Below is a small trained network, with its code and all its weights. Each question gives an input and a class and asks what happens when units are switched off, that is, made to give their printed mean instead of their output.

import numpy as np


def w(rows, s, z=0):
    codes = np.array(rows[::2]) - 128.0
    scale = np.full(codes.shape[1], s)
    scale[-1] = z or s
    return codes * scale


def f(y):
    return np.maximum(y, 0)


def log_softmax(a):
    a = a - a.max(-1, keepdims=True)
    return a - np.log(np.exp(a).sum(-1, keepdims=True))


def net(x, mask):
    res = np.array(x, float).reshape(1, 3) / 4 @ E
    y = f(res @ A[0][:, :-1].T + A[0][:, -1])
    res = res + np.where(mask, y, B[0][:, -1]) @ B[0][:, :-1]
    return log_softmax(res[-1] @ U[:, :-1].T + U[:, -1])


A, B = {}, {}
E = w([
[51,178,190,178,182,255,145,249],'x0',
[38,164,63,63,139,179,144,32],'x1',
[141,71,184,50,49,203,57,120],'x2',
],0.0081)
A[0] = w([
[123,153,76,184,162,66,202,119,48],'n0',
[40,151,68,47,132,170,139,48,62],'n1',
[214,92,175,177,115,84,97,161,74],'n2',
[61,150,52,73,135,164,127,39,86],'n3',
[145,43,191,33,29,189,30,110,3],'n4',
[208,70,180,180,102,65,89,178,75],'n5',
[200,60,47,78,66,2,113,41,53],'n6',
[122,162,84,157,185,50,176,143,75],'n7',
[133,157,66,200,187,74,195,112,79],'n8',
[120,200,102,195,187,90,185,137,83],'n9',
],0.0064,0.0041)
B[0] = w([
[163,131,90,138,57,165,83,88,176],'n0',
[200,217,145,119,117,71,175,199,195],'n1',
[174,194,141,98,131,94,180,175,185],'n2',
[182,211,137,100,125,75,186,188,194],'n3',
[196,141,72,117,38,148,53,88,207],'n4',
[177,195,142,118,125,77,175,167,197],'n5',
[34,74,126,254,195,249,168,240,254],'n6',
[156,131,86,117,72,151,74,88,179],'n7',
[166,120,83,123,38,154,70,82,190],'n8',
[149,108,93,129,74,170,68,115,187],'n9',
],0.0075,0.0095)
U = w([
[161,124,93,113,53,144,13,75,93],'0',
[65,108,133,180,183,230,165,195,97],'1',
[171,189,142,101,129,4,200,157,89],'2',
[99,89,141,107,162,76,128,79,255],'3',
[94,70,150,90,198,58,107,60,89],'4',
],0.012,0.014)

Each question gives the input, the list of numbers given to net, and the class t.
The units are the neurons (one row each of A and B). Each row of codes is followed by its name. A weight is (code - 128) times the scale printed after its matrix; where a second scale follows, it is the last column's (A, B and U).
mask holds one flag per neuron, in row order. A switched-off neuron (its flag False) gives its mean, the last column of its row in B, instead of its output. The means were averaged over made-up inputs and are rounded, as every weight is.
A unit's drop is (log p(t) with every unit on - log p(t) with that unit switched off) / (log p(t) with every unit on - log p(t) with every unit switched off).
The circuit of an input: a set's keep is (log p(t) with only the set's units on - log p(t) with every unit switched off) / (log p(t) with every unit on - log p(t) with every unit switched off). Starting from all 10 units, units are removed one at a time, each time the one whose removal leaves the highest keep (on an exact tie, the one counted first), for as long as the keep stays at least 0.8.
units of the circuit, in order: the units of the circuit, biggest drop first
most important unit: the unit with the biggest drop
top k neurons: the k neurons with the biggest drops, biggest first
drop of u: that unit's drop, to one decimal
input [2,-7,6], class 2: top neuron : (n5)
input [5,7,-1], class 2: units of the circuit, in order : (n6, n1)
input [4,5,2], class 2: top 3 neurons : (n6, n1, n3)
input [-2,-6,4], class 2: top 2 neurons : (n5, n2)
input [6,-4,8], class 0: top 2 neurons : (n6, n4)
input [-1,3,2], class 3: top 4 neurons : (n5, n2, n6, n8)
input [5,-1,5], class 0: top 2 neurons : (n6, n4)
input [6,-7,1], class 2: top 3 neurons : (n6, n5, n2)
input [-6,7,-2], class 2: top 3 neurons : (n3, n1, n9)
input [5,-8,3], class 2: top 2 neurons : (n6, n5)
input [0,0,1], class 3: top 2 neurons : (n6, n4)
input [2,-3,-1], class 3: top 2 neurons : (n6, n1)
input [1,5,0], class 2: top 3 neurons : (n6, n1, n3)
input [-8,6,-1], class 1: most important unit : n6
input [-8,5,-7], class 1: top 2 neurons : (n6, n4)
input [-1,-1,-1], class 3: top 4 neurons : (n6, n1, n3, n4)
input [-5,1,-5], class 0: drop of n4 : -0.2
input [3,-7,-8], class 0: drop of n8 : 0.1
input [-4,0,-6], class 0: drop of n6 : 0.0
input [3,-2,3], class 3: drop of n6 : 1.3
